Here is a tiny trained network, its code and every weight. The questions are about switching its units off for an input and a class, where a switched-off unit gives its printed mean instead of its output.

import numpy as np


def w(rows, s, z=0):
    codes = np.array(rows[::2]) - 128.0
    scale = np.full(codes.shape[1], s)
    scale[-1] = z or s
    return codes * scale


def f(y):
    return y / 2 * (1 + np.tanh(0.7978845608 * (y + 0.044715 * y**3)))


def log_softmax(a):
    a = a - a.max(-1, keepdims=True)
    return a - np.log(np.exp(a).sum(-1, keepdims=True))


def net(x, mask):
    res = np.array(x, float).reshape(1, 4) / 4 @ E
    y = f(res @ A[0][:, :-1].T + A[0][:, -1])
    res = res + np.where(mask, y, B[0][:, -1]) @ B[0][:, :-1]
    return log_softmax(res[-1] @ U[:, :-1].T + U[:, -1])


A, B = {}, {}
E = w([
[208,254,177,133,170],'x0',
[30,147,204,129,39],'x1',
[243,176,156,202,11],'x2',
[108,236,86,171,204],'x3',
],0.0082)
A[0] = w([
[180,89,199,151,21,170],'n0',
[97,133,184,140,51,152],'n1',
[117,93,227,176,172,143],'n2',
[171,123,101,188,116,200],'n3',
[73,197,41,107,123,226],'n4',
[183,112,57,169,140,139],'n5',
[108,38,111,75,99,152],'n6',
[141,62,168,58,76,255],'n7',
[116,208,247,229,55,187],'n8',
[121,199,162,103,97,139],'n9',
[83,208,181,104,168,224],'n10',
[185,201,67,120,193,229],'n11',
[212,146,60,116,164,140],'n12',
[174,173,104,128,154,166],'n13',
[181,122,70,168,137,118],'n14',
[140,17,71,113,133,211],'n15',
[235,185,23,131,165,169],'n16',
[72,220,58,216,102,72],'n17',
[158,191,141,205,56,195],'n18',
[178,115,136,109,180,150],'n19',
[34,51,156,69,128,216],'n20',
[87,144,188,126,124,181],'n21',
],0.011,0.0042)
B[0] = w([
[160,95,149,53,116,230],'n0',
[199,82,176,142,154,187],'n1',
[160,134,135,70,123,138],'n2',
[184,88,82,114,101,185],'n3',
[120,138,92,254,195,180],'n4',
[163,100,119,157,109,181],'n5',
[59,58,204,115,82,211],'n6',
[128,83,173,46,89,216],'n7',
[184,148,166,85,139,248],'n8',
[140,164,145,123,137,168],'n9',
[122,205,122,112,195,198],'n10',
[166,161,71,170,124,241],'n11',
[178,118,117,204,87,203],'n12',
[165,130,95,199,119,189],'n13',
[146,110,85,174,106,173],'n14',
[50,52,118,155,36,222],'n15',
[156,135,79,202,112,248],'n16',
[105,109,174,135,131,184],'n17',
[216,117,148,85,138,234],'n18',
[142,122,60,103,88,166],'n19',
[39,126,153,116,156,239],'n20',
[111,137,156,121,153,159],'n21',
],0.0098,0.012)
U = w([
[53,92,105,222,152,5],'0',
[77,34,121,126,81,140],'1',
[188,87,8,211,85,239],'2',
[192,100,127,108,121,132],'3',
[126,219,95,159,237,167],'4',
],0.012,0.0013)

Each question gives the input, the list of numbers given to net, and the class t.
The units are the neurons (one row each of A and B). Each row of codes is followed by its name. A weight is (code - 128) times the scale printed after its matrix; where a second scale follows, it is the last column's (A, B and U).
mask holds one flag per neuron, in row order. A switched-off neuron (its flag False) gives its mean, the last column of its row in B, instead of its output. The means were averaged over made-up inputs and are rounded, as every weight is.
A unit's drop is (log p(t) with every unit on - log p(t) with that unit switched off) / (log p(t) with every unit on - log p(t) with every unit switched off).
The circuit of an input: a set's keep is (log p(t) with only the set's units on - log p(t) with every unit switched off) / (log p(t) with every unit on - log p(t) with every unit switched off). Starting from the 12 units with the biggest drops (on a tie, the unit counted first), units are removed one at a time, each time the one whose removal leaves the highest keep (on an exact tie, the one counted first), for as long as the keep stays at least 0.8.
circuit, biggest first: the units of the circuit, biggest drop first
top k neurons: the k neurons with the biggest drops, biggest first
drop when u is switched off: that unit's drop, to one decimal
input [-3,6,-8,7], class 4: circuit, biggest first => n10
input [-5,-2,2,1], class 1: top 2 neurons => n11; n16
input [4,-2,-5,1], class 4: circuit, biggest first => n15; n10
input [-5,7,-3,3], class 0: circuit, biggest first => n4; n0
input [-4,4,-4,8], class 4: top 3 neurons => n15; n10; n6
input [-3,5,7,-8], class 3: top 2 neurons => n8; n1
input [4,1,1,6], class 4: top 2 neurons => n10; n15
input [0,8,2,-5], class 3: top 3 neurons => n8; n15; n1
input [2,-2,-8,1], class 4: top 2 neurons => n10; n6
input [-7,2,-5,3], class 0: drop when n18 is switched off => 0.3
input [7,7,-1,-2], class 4: drop when n4 is switched off => -0.1
input [-7,6,-1,5], class 0: drop when n4 is switched off => 0.2
